[ 226  163  168  -75   82  -44  -24  126 -631 -326 -397  214 -349    1
 -303  -86   45  -36  -24  -21 -228    8 -240 -486 -301  216 -117  189
 -310  -66  330 -155  119  -94 -237]
6
[ 224 -151  178  -36  437   54  -26   -3  397 -358 -359  320 -129  -78
  118 -108  -48 -202 -584 -339  -69 -119  471  158   84 -681  159 -291
   -1  429  307 -201  389 -354  -66]
1
[ -79 -289  -61   50    6   -3 -200 -303  -11  246  188   61  129  262
 -112 -187   35 -164   13 -274 -263 -394   12  -42  101 -111  168   10
 -252   -9  -71 -174  201 -239   40]
5
[ 252   68 -270   34 -104 -436    1 -132  104  320  235  543  -15 -294
  -13  142 -351 -138  262   -4 -249  190  394   86  111  -17 -281 -216
  137  152 -287  309  158 -258  155]
6
[ -60    0 -194   53  -52  289 -138  -44 -439   55  133   59   -5  153
 -118   35   95  134  -73 -129 -312 -304 -278  -73 -134 -164  115  388
  -84  -83  -18   60 -130  125  190]
7
[-211  -30 -362   -2   45   95  380  152  -76  -55  214  191  -68  162
  -90   42   46    4  137 -429  -67 -205   28  -11   81  119  128   52
   23  -36   76  179   82 -233 -110]
7
[  29  184 -485   44 -139   57  177   64  197  372  356  398   31    0
 -346  342  167  -96   71 -162  -54  -16  195 -526 -202  -57 -159  377
   39  132 -345  250   61  -80  245]
0
[ 119   57  -96 -270  181 -420  221  261  -57  -42  -96  325   42   26
  363  178  273  -58 -204   37   -9   77   55 -109  183 -429 -206 -221
 -149   69  210  210  326    7 -157]
7
[-294  -20 -156  173   46   42  125 -170  196   28  317  172 -105  172
 -239   46   31   67   66 -101   37 -281  -53 -191   -8  485  210  117
  369  250  101   44   32 -154  -10]
0
[ -68  271 -284   40  -58  -26  136  -89  379   41   45  264 -239   99
 -374  355   -2 -158  -30    8   22    0  -80 -537 -214  412 -162  379
  277  436  -30   82  454 -256  -15]
1
[  84  -48 -245 -113 -146 -207 -472  -39 -129   92   87  253  -47 -442
  248 -256  -59   46  -78 -182 -673  -90  -58  556   56   31  109  230
   65   39 -117  233 -263  166  -41]
0
[ 183 -136  -72  173   54  247  274  -87  400  121  -59   44  182 -159
  253   48 -252 -231  -88  -91 -121  154  168  159  198   67 -140 -183
 -161   44  -93  -19  -39 -422  -70]
4
[-109  323 -423 -126 -185   27  318  299 -254  512   77  491 -129 -152
   25  315  -46 -143  172 -151 -149  103  396   42   -5  146 -280  181
  167  252 -344  332   82  106  105]
0
[-168   38 -335   19  -90   93  258  -51  182  167  240  -45   96  142
   57  -77  -41  -95  115 -258  114 -164  174   26  121   91   36   69
  136   49  -65   84  -94 -176   31]
2
[ 238 -100 -297   70  -58  164   39   97 -609  193 -272  305 -263 -229
 -274 -289  137  206 -202 -336 -600 -338 -115  -86   -4   88  -85  221
 -301  -59 -313  102    7   68  -16]
3
[  -5 -299 -260   30  -27   42  126 -283 -105  187  259   61  145 -144
 -111  308  -27  -34   30  -42 -261  153 -468   34   63  406   78  155
  311  431 -259  269  142  319  139]
8
[ -15  147  -71  -16  -48 -132  -97 -221 -230  411  210 -116  314    5
  241  172  -38  -10  288   50  -63  284 -445  -17  -93   81 -235  251
  111  -12 -237  366  -61  328  183]
8
[ 220   26  285   11   14 -224 -628 -196  192   68 -134  -17 -183 -233
  177 -270  216  271 -117  435 -189 -117   17 -138    3  303  193 -112
  140  114  167 -117 -117  384  213]
6
[-296   25 -332  150 -491 -223  393 -184  399  243  178   25  -58 -206
 -469  260   34  -70   70 -206  237  213 -127 -710  485  216 -138  278
  430  279 -732   17  328  252   85]
6
[ 191   87 -202   15 -318  -52  120 -179  -65  376   41  357   53 -102
 -271  169  178 -128 -153  283   81  100  223 -676  -53  111 -230  195
  230  297 -118  169  225  248  209]
1
[-204  458 -340 -192 -141   -9  344   85  591  386  -64  177 -163  -20
   86  390 -181  -76  145    1  360  474  264 -571  -45  -58 -285  232
  183   -9 -359  203  411 -161  235]
4
[  96  257 -271  127 -262  113  -98   15  417  101  222 -109  -76  178
  -67  247 -165 -121    4 -158  230  144  695 -265  320  -25 -147  134
  463  293 -254   14   -9 -160  313]
0
[ 299 -269  257   -3  349  674 -428  173   37 -194  -73 -599  -24   24
  205 -118 -122  125 -141   29  -79 -151  -63  527  221 -307  158  -76
 -102 -560  146 -400 -174  -83   23]
7
[ -31 -400   88   80 -155  337 -348 -181  -31 -104 -112  214 -105 -248
 -210 -173  277  -93 -375  136 -257 -391  -40  181 -316  745  369   63
  364  400  275   59   -4  358   -4]
2
[  97 -562  -85 -100  -90  328 -113  -37  -78   35   78  -84  160 -293
  355  135 -150 -233  -17 -312 -697   45  199  353  308  274  -29  -66
  272  147 -287   95 -191  -47  -22]
1
[-135 -194 -185 -144 -278 -389  191  148 -401  -23    6  305 -219   37
  -65 -119  181 -116    2 -287 -190 -271  113 -344  430 -116   49   12
  149  290 -197  -66  311  220   32]
8
[ 336  -83 -432  210  -19  -10 -121 -112  305  221  188  -11   37 -431
 -162 -115 -109   50 -178   33 -177  -37 -260  425  247  335  -82  122
   70  152 -334   -3 -128   32  -41]
3
[ 424 -164 -473  -31   43  -82   14   26 -146  117 -253  331 -105 -358
  -10  -35   38  177 -196 -168 -315 -271  -41  222  121  210   41   96
  -90  301 -116    1    2  402 -233]
2
[-215   -7   16   14 -250 -131 -208 -532  -69   -4  211  363  172   23
 -107  230  206 -312  -35   87   83 -222 -395 -284 -165  686  216  146
  122  160   95  197  224   55  356]
4
[ 138 -113   17 -137    1 -173  263  -85 -227  200   79  181  -17   29
  159   -9   30  -26  186  -40  -87   51  -31 -304  228 -401  123  -89
  -11    8 -133  266  327  -14  380]
6
[ 153  -26 -139   93 -356 -338  -95  -66 -478  -69   -9  161   25  -73
 -125  106   -9   84 -181  504  266  203 -151 -225  140  198  -71   47
   87  397  -65   99   98  387  242]
1
[-192   28 -272   40   55 -309  276   39  -98   32  287  228 -110  306
 -209  -62  137   26  243 -582   34 -313 -178 -116   75  193  137  220
 -120   83 -184  127  119    2  -86]
3
[  87  -70 -599   31 -207  101 -302   71 -258 -186  142  139 -164 -180
 -354   92   98  123 -106 -324 -335 -380  -29  230  127  424  206  233
   95  133  -16  -39 -270  207  -85]
2
[ -60  130  -12  -92   25 -419  289   24 -239   96  -76   64 -133  340
  -37 -105   49  -65  232 -298  276  130  -82 -555  113 -240  -88   21
  -67   26   34  180  251 -162  -66]
0
[ 296   40   94 -243  130   -1 -375  504  537 -480   35 -228  136 -242
  896  210  190 -331 -442  522  112  512   43  232  219    5  -18 -322
  364  -26  651   85   97 -360  289]
8
[ 326 -165 -511  208  -80  198  115  -54  161 -381  201  106 -107 -306
 -359 -114 -175  100 -268 -321 -164 -213  321  374  282   48   97 -182
    3   80  -52  -50 -459  -35  -45]
6
[ -67 -160   25  -37   86 -116  -76 -351 -270   55  223   11   93  197
  -27 -215   26   41  189 -237  -78 -229  -45  -99  208 -284  422  -48
  -30   82  177  -20 -184 -124  109]
4
[ 474  -80 -343  -67  -49 -135 -175  107   65  113  192 -323   24 -191
  -19 -203   72  216   -6  293 -171  120 -214  146   19  129   15   28
  113 -133  -37  -60 -181  232  181]
8
[ 141  247 -284   71 -124 -105 -217  133 -193 -101   25 -226 -415  134
 -296 -203 -170  326    7   75  -49   32   -2   13   34  664   88  127
  -96 -169  145 -404 -464  -20  -31]
0
[  71   53 -177   43  -29  119   24   -1 -108 -206  -33  111 -264 -282
 -474  -87  -28  201 -241  179  -87  -28  -63 -157  -78  180  -83  108
  174   14   20   -2  -23  -75  -92]
6
[ -13  100  -26  -65  163 -212  -20 -140  161  343  279   21  179 -320
  304  -74 -209 -161  234  218 -169  377 -597  323  -26  280 -179   82
   47 -142 -208  272  389  -95  136]
6
[ 225 -229  -95  -17  -52  -72 -301  -97 -406 -251 -174   13   68 -441
 -241 -176  102   -9  -71 -132 -289 -214 -393  201   25  -11  218  -46
 -121  -17  -37 -205   15  227   36]
7
[ 173 -318  -30   17  218  474 -483 -338  357 -397  305 -769  167 -116
  353  -97 -271 -108 -162 -128 -147   16 -536  899  444  632  191   14
  144 -103  -22 -193 -200  282   34]
5
[ 200  -76  -44   13  102   51 -274 -113 -360   78 -149  -56   77 -210
   10 -272   69  184 -148  119    9 -238 -311  260  117  -41   22  -79
 -349 -264  -56 -150   -8  325   75]
8
[ 231   13   80  -45  157 -312  -14   19   86  134  -20  176  -92  -18
  235 -170 -275   28   14 -192  -30  358  179  -45  111 -320 -174   58
  -90 -126 -183  170   92 -149  -20]
0
[-144  -93 -237  244 -288  345  -83   83  -76  234  -86   43  105 -284
 -104  116   30   71 -283   59  -95 -238  -68  -64  197  -16 -110  325
  508  188 -330 -185  121  342    7]
5
[  57  249 -205  -88  -64 -413 -131 -180 -126 -191  132    1  248 -315
  259  213  -87  147  145    9  -20  280 -291  420  383  -50  228 -193
 -533 -176  -76  175 -236  -72  231]
5
[-168  -81   23 -250  -88  -28  103 -102  144  462  109 -135  242 -205
  210  177  -93 -117  279   45 -212  224 -192 -150    2 -327 -237  199
   86 -202 -585  -38  125  283  111]
5
[  30 -139   58   -8   -5  117  159 -104  -77  195 -101  123   72  -62
   71 -171   19 -217  105 -288 -197 -232   95   25  -34  115  -19   73
   54   66  -64   94   41 -130 -144]
7
[ 325  -43 -174 -127 -195 -224 -271  230 -291 -112   74  -10  -16 -126
  294   17  -24   -5  -51  109 -362  354  219 -223  173  103 -120   82
  275  164   71  -21 -212  163  136]
7
[-148   -5 -252 -255   65 -354  -68  388  349 -371   65   37 -330 -165
  261 -104  -46 -119  -80   61   40  377 -408 -103  217  162 -157   60
  151  -12  123   25  437   88 -243]
4
[-322   45 -274  -53 -298  -72  283   23 -384 -163  308  397  -59 -134
 -142  154   99  -86  -69  145  -27  -37 -113 -173  218  184  135   57
  141  226  -26  199  119   41  289]
3
[ -66  473 -430 -191   51 -343   16  393  212 -221   49  120 -341  -72
  146  131  -41   57 -105  -55  312  282  139  -70  365 -407 -293 -212
  -92 -158  124  135  -56 -129   -2]
2
[ -41 -116 -360  141  -85  361  -12  -15  -89   80  184 -143   36  -30
 -145   69 -125  161  324 -113 -146 -531   84  273   17  389  382   50
  293   59   25 -335 -511  -36   63]
0
[-519  231   -3 -124  -53 -258  287  -39 -191  219 -147  146 -285  143
 -208  199  -94 -270  410 -382   18  331 -481 -585   -6   58 -198  209
 -130  112 -217  195  441 -204 -168]
0
[-135   93  103 -101  -63 -145  296 -185 -142  302 -188   28    2  -33
   84    2   47   79   20  -49  -62   68   47 -338  306 -532    2 -151
 -132  -27 -235   61   49 -197  211]
3
[  71  256 -199   26  -65  169  -34   96 -204  259  -59    7   62   50
   16  164   52 -177   -1 -125  -67  187  -15 -137   -5  111 -306  269
 -206  142 -106  153   83   13  -67]
6
[-311  -89 -275  102 -140 -168  443  -30  114  136  158  363 -420  108
 -530   15 -206 -161  198 -620  -80 -102  176 -552  116  199 -196  236
  321  370 -427 -105   24   51 -252]
7
[ 254 -276 -299  176  -89  126    9 -148  -76  155  107  334    1 -195
 -230  -69   59 -216 -191 -307 -326 -125 -189  -76  -26  323   55  269
  212  377  -90  185  118  196   15]
5
[-110  202 -124   34  175 -352  -30  -54 -101 -197  284  266 -207  250
  -84   69   60  106   60  -39  156  -64  -76 -228  119  119  195  -41
  112  296  424  163  -92 -238   47]
8
[  63  -15 -315   73   76   66  225  150  269  474   47  474  -50  -75
 -406 -102   93 -154    8 -438  -25 -357  262   -9 -101 -764   71  205
 -239  120 -277  -31  286 -105  -84]
5
[ -46  -61 -190 -106 -205 -414 -211 -101   42  320 -142  528   40 -229
 -117   78  -75 -376  -48 -466 -333   31  116  356 -225   40 -268  127
 -362  204 -450  189  187   69 -249]
8
[-156  232 -245 -158 -157 -153   43  328  577  249  150  270  -43 -136
  302  266  134 -392  -12   87  188  473   35 -248 -159  167 -365  110
  251   71  -53  482  230 -112   93]
4
[  30  -14 -329   99  120   53 -451   50 -196  -80  192  124 -164 -231
 -467 -136  -66  336   23 -276 -340 -173 -302  645 -262  329  126  215
 -255 -256 -210   97  -26  242 -111]
6
[ 280 -402 -160  234  -41  328  -19 -247  -92  251 -104  193   21 -195
 -270 -102 -169   13 -139   26 -272 -204   82 -152  -44  240  -11   51
   60  212 -141 -169  -30   59  -53]
5
[ -20 -241  -92 -170   67 -386  106  323   47  -25   12   78 -232  297
   50  -63   99  -39 -103 -354  -48   -8  135 -138  262 -141  -61  -65
 -295  -65 -195 -146  260  -68 -148]
2
[ -25  -93 -231   72  -54   -7   78  104  -69 -331   84   59  -95  -65
 -253  101  223  119 -420  -60  -91 -157  -46   -3  455   96  190   24
   43  271   65 -117   87  -40 -123]
5
[ 126 -175 -208   48   41  279   13 -148   15  105  107  -83 -249 -336
 -282 -236 -322  308  157  125 -436  -19 -121  274 -112  639   64  180
  234   20 -275  -65 -102  280  -77]
0
[ -39   47  -92  104 -137  155 -155  192 -327   28 -108  -21   87   15
  146  341   63   47   29 -179 -175  -90   10  142  -95  668 -218  123
   43  -24 -162  -61 -292  370  -68]
1
[ 493  237  -50  -18  111 -198 -195  193 -687  356  -89 -112 -149  307
  131 -172   -7  314  129  103 -143 -111   37 -192   66 -273 -231  189
 -300 -140 -187  -46 -126  -27  287]
2
